Rows with their classes
[ 19.5  16.4  19.2  12.8   5.3  -8.1 -35.2  -6.3  31.1   9.0 -35.1  -6.9
   2.2  52.6 -41.0  19.5  32.6  -8.3 -19.3   2.5  71.0 -36.0  26.3 -11.3
  -5.0  25.2  -9.5  14.8  21.2   7.3 -13.7  -4.1  -0.8  29.6   6.7  12.6] | N
[ -1.7  29.5 -18.1   0.2  -3.0 -20.1 -34.7 -27.5 -34.8   3.1 -49.5   4.6
 -12.8 -42.1  -7.3  -2.0  14.1  -0.1 -13.5  34.2   3.7 -19.6  -4.4  57.7
   6.0 -36.9   7.1  42.5  58.0   0.2   9.8 -11.6 -32.6 -35.2  14.4 -18.6] | J
[ 14.3 -29.1  -9.7   3.8  -6.6  21.0  27.5  10.8  28.2 -10.2  65.3  12.4
  -3.1 -27.6  41.6  21.3 -26.0  -9.8  55.8 -28.4 -40.7  27.2 -13.1 -21.8
  12.1   8.0  -5.7 -40.8   2.3 -15.8  -2.0 -11.8  -8.6  27.4 -30.9  21.5] | N
[  8.8 -19.7  -3.8  13.7  -1.3   8.5   1.4 -18.3  64.4  -4.2 -18.0  -6.0
   5.2  41.6  19.4  49.7  10.9 -20.6  16.0 -43.7  26.7  -6.6   3.9 -47.4
  14.8  42.0 -32.8   2.3  21.3   5.7 -31.6 -14.9 -13.5  36.7  -8.1   8.3] | J
[  0.6  14.0   8.8   2.0  -0.5  -6.3  -9.9  15.2  -7.2   2.9 -15.3   4.7
  14.0 -23.3 -13.2 -19.9  10.5  18.3 -20.7  21.9   2.3 -13.0   6.9  41.2
   5.3 -20.6  40.5  23.5  14.4  12.6  11.6  24.9   2.3  -2.9 -14.7  12.1] | J
[ 40.4  13.4  20.5  -5.9   1.2 -20.1  -5.5   9.0  57.6  -4.9 -36.2  -6.6
   6.8  -9.7 -24.1   9.1  27.3 -21.3 -17.9   3.1  16.3 -38.2  16.9   9.1
  10.9   2.8   8.5   0.1  31.7   3.5  17.6  17.0   1.3  18.9 -31.9  -6.4] | J
[ 23.5  -4.3   5.2  -1.7 -11.9  -5.4  -0.7  10.5  16.3 -14.2  13.3  -6.1
   4.5 -14.6  37.5  11.4  -0.4   0.2   6.6  -3.0   1.1   5.9  -0.6  -0.6
   3.2   5.9  22.5 -13.2  13.9   1.8  -3.7  10.9  -3.9  10.1 -31.9   8.6] | N
[ 12.7  -0.9 -24.2   6.0  -2.4  -0.4  -8.5  -2.7 -21.9  -2.2 -10.6  18.5
  14.2 -38.7  11.3 -24.0  10.6  23.7 -30.9  16.9   8.3 -12.7   9.3  38.1
 -12.9 -27.8   9.9  18.7   2.8  -7.9  -3.8  -6.9 -11.0 -21.3  22.0   7.5] | Y
[ 30.8 -22.5   0.2 -10.9 -13.9 -10.5  25.1  13.9  -3.8   8.0  -8.0  -2.9
   2.7  11.3  19.6  14.1   4.3 -30.2  15.9 -25.7  -3.4 -18.3  -7.1 -18.5
  15.7  -1.1  27.1   0.1   3.6   3.0 -17.2   1.2   4.4  36.9  -5.2 -12.4] | J
[ 11.9  15.8  15.7  12.6  -0.4 -15.4 -37.1 -29.2   1.6   1.6 -24.3  14.6
  12.6  25.2 -17.6   4.6  14.4  22.8 -12.5   5.5  53.3 -16.6  10.7  10.7
   1.1  12.1 -28.2   7.7  -2.6  29.2  13.8   1.9 -24.6  -5.9  -4.1   8.6] | Y
[  0.9  -4.3 -27.1   3.0  21.8   0.2  -4.8  -0.1 -13.2  -1.3 -15.9  10.5
  15.6  -7.1  13.4 -34.6  -8.3  -2.9 -35.3  -1.3  -5.2  -8.0  20.5  56.7
   7.5 -27.0  50.5  -0.6  23.1   0.8   0.6 -12.8 -16.0 -14.5  18.3  11.5] | J
[ -4.0  31.0   6.2  -2.8  22.0 -17.8 -10.7   1.2  46.1  -8.8 -41.4   6.9
   3.7 -17.1 -21.4 -17.2   8.8  -4.6 -37.3   6.8   9.9 -14.9  25.9  24.3
  -4.4  -1.7 -23.5  -9.2 -13.2   2.6  20.3  -1.8  24.8  -2.4 -17.3   5.5] | J
[-20.7  -3.0   0.9  40.2 -20.5   8.3 -26.6   6.9  -5.5  -7.8  37.9  23.0
   6.4 -14.3  18.2 -14.2  -2.4  56.8  -0.1   8.0  27.5  13.7  10.8  39.7
  -9.4 -31.3   8.2   5.0 -19.9   6.4  19.4  31.6 -27.9 -35.2 -10.0  40.0] | J
[-29.3 -15.2 -22.0   3.8  -0.1  14.5 -13.9  11.7 -37.4  -4.5  45.0   0.5
  10.0 -64.7  20.5 -27.2 -26.7  10.9   6.7  10.4 -62.5  41.5 -25.2  35.3
   4.6 -37.1  24.7  -8.9  22.2 -12.0   8.1  17.8 -30.0 -42.3 -15.6  -1.4] | J
[  6.9  11.9   1.4 -11.4 -11.9 -17.9 -10.7 -16.0  10.1 -29.1 -16.2 -10.6
   4.0 -24.9 -24.4   5.8  27.7  -0.3 -27.8  10.7  30.3 -35.9   8.6  27.1
  -3.9 -39.3 -27.7  18.6  -0.7   2.1  11.2  -1.7  -3.0  20.9   0.0 -16.2] | J
[-34.1  29.8  -5.0  -1.2  23.4   7.1   2.6  27.3 -15.2   6.7 -38.5  -0.3
   9.6 -13.0  -1.0 -42.6   2.5 -50.8 -31.3  23.6 -15.6 -17.8  15.6  39.6
  -2.3   7.3  83.3  12.5   2.6   5.7   5.3   1.5  43.3   4.5  13.6  -8.1] | J
[  1.5  21.3   4.6  -7.0  -9.0  -7.5   4.2 -20.2  43.3 -15.6   6.0  -2.2
  -2.8 -11.4 -19.1  32.6  -3.1  22.3   3.6   6.7   9.6  10.9  -3.7  -4.2
  11.5  -5.6 -51.1  -6.9  17.2   0.8  20.5  11.2  -7.4  -0.1 -36.0  18.9] | N
[-11.3   0.9 -23.4  -6.6   2.2 -14.6  47.2 -15.6  30.2 -10.4  58.3  13.8
 -15.4 -29.5  27.6  -6.6 -15.1   1.7   7.0 -18.3 -45.8  12.7 -16.5 -14.8
   2.2 -33.0 -55.6 -37.0 -66.9 -21.3  -6.4  -6.8  13.6   0.5 -11.3  -9.6] | N
[ -1.9  18.4  14.2   0.7  32.3  13.9  -1.2  10.4   8.0 -14.6 -32.1 -13.6
  -1.8  33.6 -13.6  11.9  -4.6 -44.6   6.2  -9.0 -12.5   7.9  -2.8 -30.2
   7.5  53.4 -54.0   0.7  18.6   9.4  -1.2 -10.4  21.0  19.3  14.9  -5.1] | J
